Here is a tiny trained network, its code and every weight. The questions are about switching its units off for an input and a target symbol, where a switched-off unit gives its printed mean instead of its output.

import numpy as np


def w(rows, s, z=0):
    codes = np.array(rows[::2]) - 128.0
    scale = np.full(codes.shape[1], s)
    scale[-1] = z or s
    return codes * scale


def norm(h):
    return h / np.sqrt((h * h).mean(-1, keepdims=True) + 1e-5)


def f(y):
    return np.maximum(y, 0)


def softmax(a):
    e = np.exp(a - a.max(-1, keepdims=True))
    return e / e.sum(-1, keepdims=True)


def log_softmax(a):
    a = a - a.max(-1, keepdims=True)
    return a - np.log(np.exp(a).sum(-1, keepdims=True))


def net(x, mask):
    ids = ['Φβγεζλξ'.index(c) for c in x.split()]
    T = len(ids)
    res = E[ids] + P[:T]
    u = 0
    for l in range(3):
        q, k, v = (norm(res) @ M[l].T for M in (Q, K, V))
        z = softmax(np.where(np.tri(T) > 0, q @ k.T / 4**0.5, -1e9)) @ v
        res = res + np.where(mask[u], z, O[l][:, -1]) @ O[l][:, :-1]
        u += 1
        y = f(norm(res) @ A[l][:, :-1].T + A[l][:, -1])
        res = res + np.where(mask[u : u + 4], y, B[l][:, -1]) @ B[l][:, :-1]
        u += 4
    return log_softmax(norm(res)[-1] @ U[:, :-1].T + U[:, -1])


Q, K, V, O, A, B = {}, {}, {}, {}, {}, {}
E = w([
[181,39,123,179,188,55,68,103],'Φ',
[140,120,164,88,177,178,137,117],'β',
[119,102,123,176,79,85,183,119],'γ',
[171,185,141,182,189,49,108,123],'ε',
[126,143,68,160,186,76,126,77],'ζ',
[198,191,123,105,123,122,111,185],'λ',
[144,141,158,115,82,184,1,134],'ξ',
],0.0087)
P = w([
[46,106,168,247,115,223,174,76],'0',
[205,88,133,105,156,76,170,199],'1',
[171,118,128,94,118,63,159,170],'2',
[143,140,148,88,113,55,150,178],'3',
[121,143,149,95,102,48,144,159],'4',
[110,161,153,70,93,43,140,146],'5',
[99,171,153,72,76,29,126,143],'6',
[85,177,160,76,83,16,119,165],'7',
[56,184,164,67,63,2,109,167],'8',
],0.0036)
Q[0] = w([
[76,184,174,63,116,94,94,112],'L0H1',
[119,199,203,64,81,215,63,183],'L0H1',
[153,69,156,133,210,35,132,64],'L0H1',
[130,164,69,137,152,253,196,29],'L0H1',
],0.0047)
K[0] = w([
[116,123,158,131,166,197,219,77],'L0H1',
[226,135,155,101,233,208,101,140],'L0H1',
[176,86,137,125,53,132,229,147],'L0H1',
[254,155,3,103,148,139,86,90],'L0H1',
],0.0049)
V[0] = w([
[140,58,203,58,159,156,193,123],'L0H1',
[134,123,60,79,144,85,91,93],'L0H1',
[170,150,104,204,78,177,201,77],'L0H1',
[129,169,84,3,232,228,169,86],'L0H1',
],0.0036)
O[0] = w([
[14,194,192,130,61,4,128,42,135],'L0H1',
[117,18,155,152,208,136,135,188,87],'L0H1',
[111,201,113,60,160,189,116,225,134],'L0H1',
[29,144,157,201,189,9,73,179,2],'L0H1',
],0.0034,0.0026)
A[0] = w([
[210,113,143,248,200,100,128,217,37],'L0N1',
[16,60,136,148,150,126,52,61,208],'L0N2',
[85,118,79,193,78,151,204,129,74],'L0N3',
[44,252,28,64,58,152,52,84,4],'L0N4',
],0.0039,0.002)
B[0] = w([
[191,205,87,145,39,68,146,74,220],'L0N1',
[141,150,89,183,111,18,140,173,252],'L0N2',
[51,220,69,63,156,105,134,144,197],'L0N3',
[252,99,174,163,154,122,221,151,239],'L0N4',
],0.0041,0.002)
Q[1] = w([
[56,72,108,177,138,193,135,104],'L1H1',
[109,128,103,120,170,246,117,193],'L1H1',
[163,115,1,223,52,90,202,100],'L1H1',
[120,15,127,11,155,141,219,63],'L1H1',
],0.0059)
K[1] = w([
[175,80,108,108,145,131,82,126],'L1H1',
[216,170,93,128,119,128,65,154],'L1H1',
[126,101,161,1,180,54,130,132],'L1H1',
[101,140,196,248,219,140,91,118],'L1H1',
],0.0081)
V[1] = w([
[159,207,205,173,244,79,77,124],'L1H1',
[116,194,106,24,180,200,110,222],'L1H1',
[30,122,168,180,105,187,55,5],'L1H1',
[221,135,197,176,55,168,64,92],'L1H1',
],0.0029)
O[1] = w([
[98,219,255,195,148,106,18,185,158],'L1H1',
[102,117,88,17,200,126,56,104,102],'L1H1',
[162,130,106,131,40,80,73,229,3],'L1H1',
[152,41,139,202,99,135,104,103,193],'L1H1',
],0.004,0.0021)
A[1] = w([
[137,248,144,151,159,215,103,222,135],'L1N1',
[102,208,2,116,156,130,134,123,119],'L1N2',
[102,175,109,163,40,107,97,189,252],'L1N3',
[36,87,175,214,122,238,50,220,144],'L1N4',
],0.0042,0.002)
B[1] = w([
[236,83,91,40,93,5,147,113,184],'L1N1',
[157,78,185,233,44,97,71,205,178],'L1N2',
[224,135,82,99,252,140,152,80,254],'L1N3',
[110,165,100,130,21,253,97,30,177],'L1N4',
],0.0048,0.0036)
Q[2] = w([
[251,165,128,73,109,107,119,72],'L2H1',
[116,164,141,147,136,68,116,77],'L2H1',
[47,44,80,161,108,249,116,255],'L2H1',
[170,107,115,139,107,124,116,115],'L2H1',
],0.011)
K[2] = w([
[46,133,182,41,112,131,169,128],'L2H1',
[98,110,205,152,157,92,137,130],'L2H1',
[226,139,1,160,69,198,80,115],'L2H1',
[98,118,130,113,78,128,189,130],'L2H1',
],0.0097)
V[2] = w([
[146,2,113,81,148,110,189,194],'L2H1',
[82,247,72,123,88,120,224,139],'L2H1',
[85,127,117,73,172,86,58,120],'L2H1',
[119,102,174,174,63,67,146,183],'L2H1',
],0.0067)
O[2] = w([
[170,1,27,67,36,179,137,147,174],'L2H1',
[141,214,61,57,217,144,106,36,103],'L2H1',
[150,152,172,137,37,74,188,94,29],'L2H1',
[32,66,34,184,172,40,204,132,253],'L2H1',
],0.0057,0.0019)
A[2] = w([
[103,178,2,86,218,251,70,149,3],'L2N1',
[81,165,167,198,147,81,102,232,23],'L2N2',
[63,125,51,141,192,118,115,166,95],'L2N3',
[161,152,148,124,102,27,178,107,62],'L2N4',
],0.0078,0.0041)
B[2] = w([
[37,75,123,166,149,174,157,3,245],'L2N1',
[161,103,144,57,122,153,156,182,182],'L2N2',
[85,189,87,112,101,180,13,193,182],'L2N3',
[89,103,102,128,128,192,106,95,253],'L2N4',
],0.013,0.005)
U = w([
[112,73,104,246,107,2,183,134,208],'Φ',
[122,77,189,71,210,165,181,184,89],'β',
[75,91,58,147,143,193,123,24,73],'γ',
[182,224,126,181,193,56,174,106,253],'ε',
[91,171,40,123,156,137,67,226,87],'ζ',
[229,133,49,11,107,73,136,106,117],'λ',
[145,143,215,160,43,190,63,106,78],'ξ',
],0.0066,0.0037)

Each question gives the input, a string of symbols that net reads in full, and the target symbol t.
The units are the heads (4 rows each of Q, K, V and O) and the neurons (one row each of A and B). Each row of codes is followed by its name. A weight is (code - 128) times the scale printed after its matrix; where a second scale follows, it is the last column's (O, A, B and U).
mask holds one flag per unit, layer by layer, with each layer's heads first. A switched-off unit (its flag False) gives its mean, the last column of its rows in O or B, instead of its output. The means were averaged over made-up inputs and are rounded, as every weight is.
A unit's drop is (log p(t) with every unit on - log p(t) with that unit switched off) / (log p(t) with every unit on - log p(t) with every unit switched off).
The circuit of an input: a set's keep is (log p(t) with only the set's units on - log p(t) with every unit switched off) / (log p(t) with every unit on - log p(t) with every unit switched off). Starting from the 12 units with the biggest drops (on a tie, the unit counted first), units are removed one at a time, each time the one whose removal leaves the highest keep (on an exact tie, the one counted first), for as long as the keep stays at least 0.8.
circuit, biggest first: the units of the circuit, biggest drop first
most important unit: the unit with the biggest drop
top k neurons: the k neurons with the biggest drops, biggest first
top k neurons in layer l: the k neurons of layer l with the biggest drops, biggest first
input Φ ζ ε, target ε: top 2 neurons : [L0N1; L2N1]
input ξ ζ β ξ, target Φ: circuit, biggest first : [L2H1; L0H1; L1H1]
input ε γ β Φ, target β: top 2 neurons : [L2N2; L1N3]
input γ ξ ξ β Φ, target λ: top neuron : [L0N3]
input λ β γ ξ λ ξ γ, target ξ: circuit, biggest first : [L0H1; L2H1; L1H1]
input ξ ε ξ Φ ζ β ξ, target Φ: circuit, biggest first : [L1H1; L2H1; L0H1; L1N3]
input β ξ ξ ξ ξ ζ γ, target ε: circuit, biggest first : [L2H1; L0H1]
input ε Φ ζ, target ζ: top 2 neurons : [L0N1; L2N3]
input Φ ξ ε λ γ β Φ ε, target ζ: circuit, biggest first : [L1H1; L2H1; L2N3; L2N1]
input β ε β, target β: top 2 neurons in layer 0 : [L0N3; L0N2]
input ξ β γ, target Φ: circuit, biggest first : [L2H1; L0H1; L1H1; L1N3]
input β ζ λ ε ζ, target ε: top 2 neurons in layer 0 : [L0N1; L0N2]
input λ ζ ξ λ β λ, target ξ: circuit, biggest first : [L2H1; L0H1]
input ξ Φ β ζ ζ, target Φ: circuit, biggest first : [L2H1; L0H1; L1H1]
input β γ Φ Φ, target ε: most important unit : L0H1
input γ γ λ γ β Φ, target λ: circuit, biggest first : [L0H1; L2N1]
input λ β γ γ ζ, target ξ: circuit, biggest first : [L0H1; L2H1; L1H1]
input β ξ ξ β λ ξ Φ, target Φ: top 4 neurons : [L2N1; L2N3; L1N4; L0N3]
input Φ ε Φ ξ ξ ζ λ ξ ζ, target ζ: circuit, biggest first : [L2N3; L2N1]
input ξ ξ ξ ξ, target ξ: circuit, biggest first : [L2H1]
input β β ζ Φ λ β ε λ, target ε: circuit, biggest first : [L0H1; L2H1]
input ξ λ ε β ε, target Φ: top 2 neurons : [L0N1; L1N3]
input γ β ξ λ ξ ξ ζ, target λ: circuit, biggest first : [L2H1; L0H1; L2N1]
input ξ Φ λ, target λ: top 2 neurons : [L2N1; L1N1]
input ε β Φ, target β: top 3 neurons : [L2N2; L1N4; L0N4]
input Φ β γ, target ζ: top 2 neurons in layer 2 : [L2N3; L2N1]
input γ λ ε ε Φ β, target λ: most important unit : L1H1
input Φ γ γ γ ε β λ ξ γ, target ζ: top 4 neurons : [L2N3; L0N3; L1N4; L0N1]
